Here is a tiny trained network, its code and every weight. The questions are about switching its units off for an input and a class, where a switched-off unit gives its printed mean instead of its output.

import numpy as np


def w(rows, s, z=0):
    codes = np.array(rows[::2]) - 128.0
    scale = np.full(codes.shape[1], s)
    scale[-1] = z or s
    return codes * scale


def norm(h):
    return h / np.sqrt((h * h).mean(-1, keepdims=True) + 1e-5)


def f(y):
    return y / 2 * (1 + np.tanh(0.7978845608 * (y + 0.044715 * y**3)))


def log_softmax(a):
    a = a - a.max(-1, keepdims=True)
    return a - np.log(np.exp(a).sum(-1, keepdims=True))


def net(x, mask):
    res = np.array(x, float).reshape(1, 8) / 4 @ E
    u = 0
    for l in range(4):
        y = f(norm(res) @ A[l][:, :-1].T + A[l][:, -1])
        res = res + np.where(mask[u : u + 6], y, B[l][:, -1]) @ B[l][:, :-1]
        u += 6
    return log_softmax(norm(res)[-1] @ U[:, :-1].T + U[:, -1])


A, B = {}, {}
E = w([
[107,121,39,152,31,127,149,156,242,112],'x0',
[106,190,120,168,209,26,137,102,144,143],'x1',
[141,187,52,188,55,166,106,168,147,166],'x2',
[164,46,94,175,69,118,152,2,116,105],'x3',
[203,186,74,242,160,134,179,168,73,50],'x4',
[97,79,193,174,106,64,188,115,109,36],'x5',
[119,78,135,67,106,148,168,168,100,176],'x6',
[113,95,29,53,201,81,188,104,83,89],'x7',
],0.0079)
A[0] = w([
[161,173,32,207,171,127,159,184,106,61,3],'0.n1',
[154,204,189,248,130,104,97,113,93,102,1],'0.n2',
[129,69,71,143,130,95,128,66,119,107,55],'0.n3',
[88,203,106,123,184,107,134,140,139,163,94],'0.n4',
[86,205,138,103,245,83,128,158,114,156,69],'0.n5',
[91,165,126,190,80,96,120,145,210,124,36],'0.n6',
],0.012,0.0036)
B[0] = w([
[182,185,52,155,66,112,178,163,46,81,254],'0.n1',
[222,184,222,153,158,182,163,31,119,156,246],'0.n2',
[165,86,118,124,124,92,107,91,122,144,190],'0.n3',
[135,171,86,119,141,122,96,95,165,158,197],'0.n4',
[113,144,119,102,180,59,60,164,173,174,252],'0.n5',
[88,135,175,119,9,73,108,165,179,96,204],'0.n6',
],0.011,0.0078)
A[1] = w([
[156,26,122,97,165,58,123,137,144,97,106],'1.n1',
[118,86,99,106,93,254,135,181,114,206,1],'1.n2',
[66,81,170,109,241,105,183,144,69,75,38],'1.n3',
[109,125,73,193,138,161,166,182,86,88,40],'1.n4',
[93,6,57,106,138,136,171,19,127,98,36],'1.n5',
[107,119,191,212,175,199,143,160,144,108,110],'1.n6',
],0.015,0.0026)
B[1] = w([
[90,129,176,96,127,122,146,80,86,87,216],'1.n1',
[152,40,127,169,131,182,83,180,60,182,203],'1.n2',
[115,184,186,47,55,147,187,203,129,108,187],'1.n3',
[150,106,90,116,127,148,149,89,151,100,190],'1.n4',
[110,66,122,160,126,5,99,59,101,89,255],'1.n5',
[191,102,128,153,161,120,135,89,191,146,168],'1.n6',
],0.016,0.0076)
A[2] = w([
[87,135,94,106,66,143,146,151,109,144,111],'2.n1',
[107,164,188,157,176,192,152,103,103,114,73],'2.n2',
[62,183,96,90,254,82,77,185,136,157,31],'2.n3',
[112,67,116,154,170,184,115,150,105,146,1],'2.n4',
[134,160,16,159,150,132,164,149,104,91,42],'2.n5',
[95,128,152,188,79,164,151,106,96,80,53],'2.n6',
],0.017,0.003)
B[2] = w([
[126,125,222,184,197,176,114,70,154,121,168],'2.n1',
[158,149,211,158,178,158,163,68,159,128,171],'2.n2',
[69,134,46,34,239,91,60,101,147,250,254],'2.n3',
[96,110,164,151,109,193,109,199,69,145,168],'2.n4',
[162,109,32,130,134,152,187,145,123,65,216],'2.n5',
[91,127,51,94,244,115,96,125,192,154,184],'2.n6',
],0.013,0.0098)
A[3] = w([
[33,118,111,114,45,185,162,134,249,135,105],'3.n1',
[198,190,104,116,153,97,105,241,119,171,140],'3.n2',
[195,150,21,138,108,169,182,186,104,55,27],'3.n3',
[86,78,130,171,52,166,65,169,201,154,111],'3.n4',
[81,224,176,30,146,134,186,199,112,115,96],'3.n5',
[119,78,92,142,107,196,100,166,89,175,5],'3.n6',
],0.014,0.0022)
B[3] = w([
[158,164,127,125,59,57,70,216,202,101,178],'3.n1',
[86,65,67,96,180,109,125,34,172,145,219],'3.n2',
[64,132,31,163,108,206,212,166,124,57,254],'3.n3',
[129,128,131,197,92,118,80,212,139,133,212],'3.n4',
[96,199,144,56,85,249,174,175,116,151,185],'3.n5',
[171,113,114,158,168,167,118,113,49,184,193],'3.n6',
],0.014,0.0092)
U = w([
[89,178,68,56,209,131,87,148,149,208,240],'0',
[143,160,5,183,127,180,209,135,139,39,253],'1',
[82,60,133,128,106,32,125,70,77,57,36],'2',
[207,188,189,190,180,185,159,80,169,127,114],'3',
[140,56,131,192,125,200,63,198,58,183,25],'4',
[131,152,115,193,65,95,62,202,206,111,104],'5',
[84,161,197,50,97,183,186,165,91,93,64],'6',
],0.014,0.0016)

Each question gives the input, the list of numbers given to net, and the class t.
The units are the neurons (one row each of A and B). Each row of codes is followed by its name. A weight is (code - 128) times the scale printed after its matrix; where a second scale follows, it is the last column's (A, B and U).
mask holds one flag per neuron, layer by layer. A switched-off neuron (its flag False) gives its mean, the last column of its row in B, instead of its output. The means were averaged over made-up inputs and are rounded, as every weight is.
A unit's drop is (log p(t) with every unit on - log p(t) with that unit switched off) / (log p(t) with every unit on - log p(t) with every unit switched off).
The circuit of an input: a set's keep is (log p(t) with only the set's units on - log p(t) with every unit switched off) / (log p(t) with every unit on - log p(t) with every unit switched off). Starting from the 12 units with the biggest drops (on a tie, the unit counted first), units are removed one at a time, each time the one whose removal leaves the highest keep (on an exact tie, the one counted first), for as long as the keep stays at least 0.8.
units of the circuit, in order: the units of the circuit, biggest drop first
k most important neurons: the k neurons with the biggest drops, biggest first
k most important neurons of layer l: the k neurons of layer l with the biggest drops, biggest first
drop of u: that unit's drop, to one decimal
input [4,3,7,-1,1,3,-4,-2], class 5: 2 most important neurons of layer 2 -> [2.n5 2.n1]
input [1,6,8,-1,-5,7,-2,3], class 5: units of the circuit, in order -> [0.n6]
input [2,-7,-3,-4,7,-6,5,-1], class 4: 3 most important neurons -> [1.n2 2.n4 3.n6]
input [-4,5,-8,1,0,7,-6,8], class 6: 2 most important neurons -> [1.n3 3.n5]
input [6,-8,7,-3,4,0,3,-5], class 4: 2 most important neurons -> [1.n2 3.n6]
input [-1,-7,-2,2,-3,4,-3,-5], class 4: 4 most important neurons -> [0.n6 0.n2 0.n5 0.n3]
input [-2,-2,7,-5,-5,-4,-3,-1], class 4: 2 most important neurons of layer 3 -> [3.n6 3.n4]
input [-1,-1,3,-8,8,-8,0,3], class 1: 3 most important neurons -> [0.n1 2.n5 3.n3]
input [-7,0,-2,5,8,-6,-5,-2], class 3: 2 most important neurons -> [0.n2 2.n2]
input [-3,3,2,-3,-6,8,-1,0], class 6: 3 most important neurons -> [1.n3 3.n5 1.n1]
input [1,-1,-6,6,4,-5,-6,4], class 2: 2 most important neurons of layer 0 -> [0.n3 0.n2]
input [3,-5,-1,-1,-6,-2,-5,4], class 2: 2 most important neurons of layer 1 -> [1.n5 1.n1]
input [-4,-4,4,-5,-4,8,-1,7], class 6: drop of 2.n2 -> 0.0
input [-2,8,1,8,7,3,1,-6], class 3: most important neuron -> [0.n2]
input [-3,-3,-3,-3,7,-8,-2,-2], class 1: drop of 2.n5 -> 0.1
input [-1,5,4,3,2,2,-6,-3], class 3: drop of 0.n2 -> 2.2
input [3,1,5,-1,-6,-8,0,2], class 4: 2 most important neurons -> [1.n2 0.n5]
